[  8   1  -6   3   7 -25 -12  -9 -11  13 -12  27 -20  12  -8  14  -3  -3
   0  22 -22  -6  11 -12 -13  -7 -17   2  -8  -9 -13 -16 -44  11  81  -3
   2] | [95] (13)
[ 10  -4 -11   3  12  29  -9 -15  -2  13  -7   0  -7  28  -5  21  -4   9
 -12   3  -4 -11   6 -10 -11 -13  -1   0   8   5   9 -11 -22   9  38  10
  -5] | [93] (27)
[ -7  -3   4  -4  10  16  -6  -3 -14   2  -8  22 -15   3  -6  15   6 -10
  -6  20  -7  -3   5  -8  -3 -12   5  11   8 -18   7 -15 -23  10  52  13
  -2] | [95] (24)
[  7  -5 -33  18  19   7   3 -24   8   6  -3 -14 -33 -39  -6   2  -4  27
  -3  19  -3   3  -6 -18   1   0 -42   7  12  -3  -4 -21 -38   7  89  -2
 -25] | [94] (25)
[  9   0 -26   4  17  12  -4 -13  -4  12  -3  -4 -16  -5   4  15  -9  17
   6  16  -3   0 -11 -18  -1 -16 -25  -5  29   2  -1 -16 -32   1  76   4
 -35] | [94] (16)
[  6   0   0  11   6 -18  -5  -8  -1   4  -7  19 -23  -7  -7  18  -1   0
  -6  19 -19  -8   4 -10  -9 -11  -8   2  -6 -11  -2 -19 -18   2  41  -8
  -6] | [95] (24)
[  0 -14 -13  -8  27  48   2 -17  -8  11 -14  -6 -15   9  -1   9  -6   8
  -9  15   7  -3  17 -13 -11 -11 -33   9  23  -8   6 -26 -47  15  89  20
  -3] | [93] (27)
[-15   7 -25 -11  30  53  16  -2 -11   4 -12  -7  -8 -11   2  10   2  13
  -2  23   3  -2  -5 -20  -1 -12 -33   9  59  -1 -12 -35 -31  20  89  10
 -22] | [94] (25)
[ -4   0  10  -9   9  19  -7  -7  -8  -1  -9  19 -15  18  -8  24   4  -2
  -9  17 -21  -2   5  -8  -9 -24 -14   0  -5 -22   0 -25 -24  20  64   3
 -13] | [95] (13)
[  8   6   4   3  10 -12 -14  -5  -5   8  -8  15 -16   6  -7  28  -6 -14
   0  17 -24 -10   3  -9  -6 -17  -3   1   0 -10  -1 -15 -24  13  40  -5
  -1] | [95] (24)
[ 24  -4  -4  10  -8 -46 -15  -8  13   5  -1  11 -19 -12  -8  22  -6 -16
   9  14 -30  -9  12 -11  -8  -9 -17   1 -28 -11   0  -1 -20   4  32 -18
  -5] | [95] (13)
[ 29   4 -40   1  16 -27   4 -23   7  16   1 -19 -22 -30   4  20 -17  17
   8  14  -4  -3   0 -23   3  -4 -43  -3   2   9   9  -8 -30 -12  38  -7
 -18] | [94] (16)
[  6  -4  -2  -6  13  28  -9 -12  -7  12  -7  -7 -19  39   2  29 -10  21
 -16  13   4  -4   2  -9  -4 -26  -8  -5  -3  -6  17 -16 -20 -10  39  27
 -13] | [93] (17)
[ 12  -2 -24  15  42   0   9 -27   3  11 -13 -12 -43 -25  -5  29 -16  18
 -12  29 -10 -11   0 -25   0 -18 -45  12  36   9  17 -34 -43   5  89   3
 -11] | [93] (17)
[ 20  -4 -21   3  11   3  11 -16   6   5  -5 -18 -23 -24  -5  26 -12  -1
   6  26  -4 -11   4 -21  -8  -1 -37  11  30 -10   8 -15 -11   4  57   1
  -4] | [93] (17)
[ 12   0 -22   2  17  44  -8 -14  -6  13  -8  -6 -12  29  -2  27  -5  19
 -12  -4   5 -13  -5 -17 -11  -2  -9   0  15  -2   6 -18 -32   7  40  10
 -10] | [93] (27)
[ -6  10  -1  -5  17  57  -8  -2 -10   6  -6  -8 -11  45  -7  20   1  11
 -17  14  15  -2  -8  -7   2 -29  14   0  17 -10  14 -28 -15   7  37  24
  -7] | [93] (17)
[ -3   8   1 -13   6  35  -4  -1 -15  -1  -9   1  -6  43  -1  20   6  31
 -13   5   0   0  -7  -8  -4 -13   0  -3  -7 -14  -2 -24  -4   2  10  18
 -10] | [93] (17)
[ 18   2 -30   9  14   2   2 -11   7  12  -3 -12 -12  -8  -3  18 -13  14
  16  20 -18  -6  -5 -18  -5 -12 -31  -5  35  -8  -8 -21 -32   0  75  -2
 -33] | [94] (16)
[ 25   0 -26  19   8 -13  -2 -15  16   4   0 -25 -17 -18   1  13 -10  21
  13  10 -13  -2  -7 -15  -5  -6 -28  -7  14  -4  -6 -10 -24  -4  47   5
 -31] | [94] (25)
[  0   8 -17  -1  19   5   6  -9   0   4  -5  -5 -15 -16   1   8  -5  12
   1  15 -11   1  -7 -10   0 -15 -24  -1  22  -4   1 -23 -22   5  63   3
 -22] | [94] (16)
[  2  -1  -6   4  20  29  -5 -16  -7   5  -9  -1 -23  19   1  19   0  10
 -20  20  -6  -7   1 -12  -3 -16 -17   5   1   2  12 -20 -25  10  59   7
 -10] | [93] (17)
